Here is a tiny trained network, its code and every weight. The questions are about switching its units off for an input and a class, where a switched-off unit gives its printed mean instead of its output.

import numpy as np


def w(rows, s, z=0):
    codes = np.array(rows[::2]) - 128.0
    scale = np.full(codes.shape[1], s)
    scale[-1] = z or s
    return codes * scale


def f(y):
    return np.maximum(y, 0)


def log_softmax(a):
    a = a - a.max(-1, keepdims=True)
    return a - np.log(np.exp(a).sum(-1, keepdims=True))


def net(x, mask):
    res = np.array(x, float).reshape(1, 4) / 4 @ E
    y = f(res @ A[0][:, :-1].T + A[0][:, -1])
    res = res + np.where(mask, y, B[0][:, -1]) @ B[0][:, :-1]
    return log_softmax(res[-1] @ U[:, :-1].T + U[:, -1])


A, B = {}, {}
E = w([
[239,4,240,135,135],'x0',
[81,183,235,12,98],'x1',
[223,175,88,58,253],'x2',
[210,253,191,215,86],'x3',
],0.0049)
A[0] = w([
[22,232,35,120,112,145],'n0',
[20,241,31,139,149,93],'n1',
[64,100,173,178,54,159],'n2',
[192,39,197,135,134,67],'n3',
[95,21,111,84,168,127],'n4',
[159,101,40,234,144,146],'n5',
[83,20,78,67,168,124],'n6',
[117,175,195,30,123,104],'n7',
[137,85,46,235,170,94],'n8',
[62,219,27,128,117,67],'n9',
[169,107,42,226,134,152],'n10',
[195,174,116,83,220,128],'n11',
[231,241,179,237,86,213],'n12',
[197,167,102,64,212,127],'n13',
[74,164,216,47,87,133],'n14',
[195,150,84,63,236,124],'n15',
[81,176,208,27,107,17],'n16',
[84,178,211,23,127,105],'n17',
[215,231,193,253,113,231],'n18',
[191,56,211,150,134,6],'n19',
[179,76,181,129,142,1],'n20',
[175,66,200,149,144,36],'n21',
[66,32,64,70,170,69],'n22',
[203,201,141,131,199,196],'n23',
[152,90,29,231,151,113],'n24',
[195,162,104,62,221,110],'n25',
[194,154,95,76,212,135],'n26',
[54,222,38,123,113,62],'n27',
[52,95,190,215,43,145],'n28',
[166,156,130,65,204,174],'n29',
[213,56,199,149,113,68],'n30',
],0.0052,0.00049)
B[0] = w([
[177,61,227,155,212,235],'n0',
[157,59,229,146,216,238],'n1',
[60,64,84,214,76,188],'n2',
[120,123,201,152,200,210],'n3',
[70,218,160,58,149,203],'n4',
[196,70,114,19,81,211],'n5',
[49,240,135,27,127,213],'n6',
[192,57,78,91,74,195],'n7',
[203,75,102,25,78,206],'n8',
[158,67,232,138,216,217],'n9',
[188,71,120,25,76,209],'n10',
[54,64,95,183,86,207],'n11',
[27,204,149,4,107,255],'n12',
[49,57,96,207,90,209],'n13',
[218,41,68,106,60,202],'n14',
[52,65,89,180,90,219],'n15',
[249,33,83,65,77,201],'n16',
[214,51,89,97,83,207],'n17',
[30,191,147,4,118,252],'n18',
[127,115,204,140,195,202],'n19',
[117,101,206,161,197,181],'n20',
[123,115,210,148,201,191],'n21',
[66,226,142,8,135,209],'n22',
[48,111,109,143,86,205],'n23',
[207,72,115,23,79,211],'n24',
[57,64,94,203,93,211],'n25',
[63,67,90,183,81,205],'n26',
[165,59,246,160,227,217],'n27',
[45,64,93,204,88,205],'n28',
[85,75,90,190,74,195],'n29',
[111,110,196,136,193,209],'n30',
],0.0047,0.0045)
U = w([
[167,105,205,168,235,71],'0',
[254,90,64,72,55,86],'1',
[45,211,120,53,120,161],'2',
[53,87,68,238,71,120],'3',
[175,192,83,186,148,251],'4',
],0.0091,0.0014)

Each question gives the input, the list of numbers given to net, and the class t.
The units are the neurons (one row each of A and B). Each row of codes is followed by its name. A weight is (code - 128) times the scale printed after its matrix; where a second scale follows, it is the last column's (A, B and U).
mask holds one flag per neuron, in row order. A switched-off neuron (its flag False) gives its mean, the last column of its row in B, instead of its output. The means were averaged over made-up inputs and are rounded, as every weight is.
A unit's drop is (log p(t) with every unit on - log p(t) with that unit switched off) / (log p(t) with every unit on - log p(t) with every unit switched off).
The circuit of an input: a set's keep is (log p(t) with only the set's units on - log p(t) with every unit switched off) / (log p(t) with every unit on - log p(t) with every unit switched off). Starting from the 12 units with the biggest drops (on a tie, the unit counted first), units are removed one at a time, each time the one whose removal leaves the highest keep (on an exact tie, the one counted first), for as long as the keep stays at least 0.8.
circuit, biggest first: the units of the circuit, biggest drop first
k most important neurons: the k neurons with the biggest drops, biggest first
drop when u is switched off: that unit's drop, to one decimal
input [-4,7,6,0], class 1: circuit, biggest first => [n16; n17]
input [5,-1,-4,7], class 2: circuit, biggest first => [n12; n18]
input [4,-6,2,-8], class 2: circuit, biggest first => [n6; n22]
input [0,7,-4,7], class 1: circuit, biggest first => [n14; n16]
input [-8,8,-8,8], class 0: circuit, biggest first => [n0; n27]
input [-8,-6,4,-8], class 0: most important neuron => [n1]
input [6,-4,3,-7], class 2: 3 most important neurons => [n6; n22; n4]
input [6,-7,-7,-6], class 1: 3 most important neurons => [n8; n24; n5]
input [-7,-7,4,0], class 0: circuit, biggest first => [n1; n9]
input [5,2,7,-7], class 2: 3 most important neurons => [n6; n22; n4]
input [-5,3,6,-5], class 3: drop when n15 is switched off => 0.2
input [5,7,-7,-3], class 1: drop when n16 is switched off => 0.6
input [-1,7,-7,-6], class 1: drop when n14 is switched off => 0.3
input [-8,2,-8,-6], class 0: most important neuron => [n0]
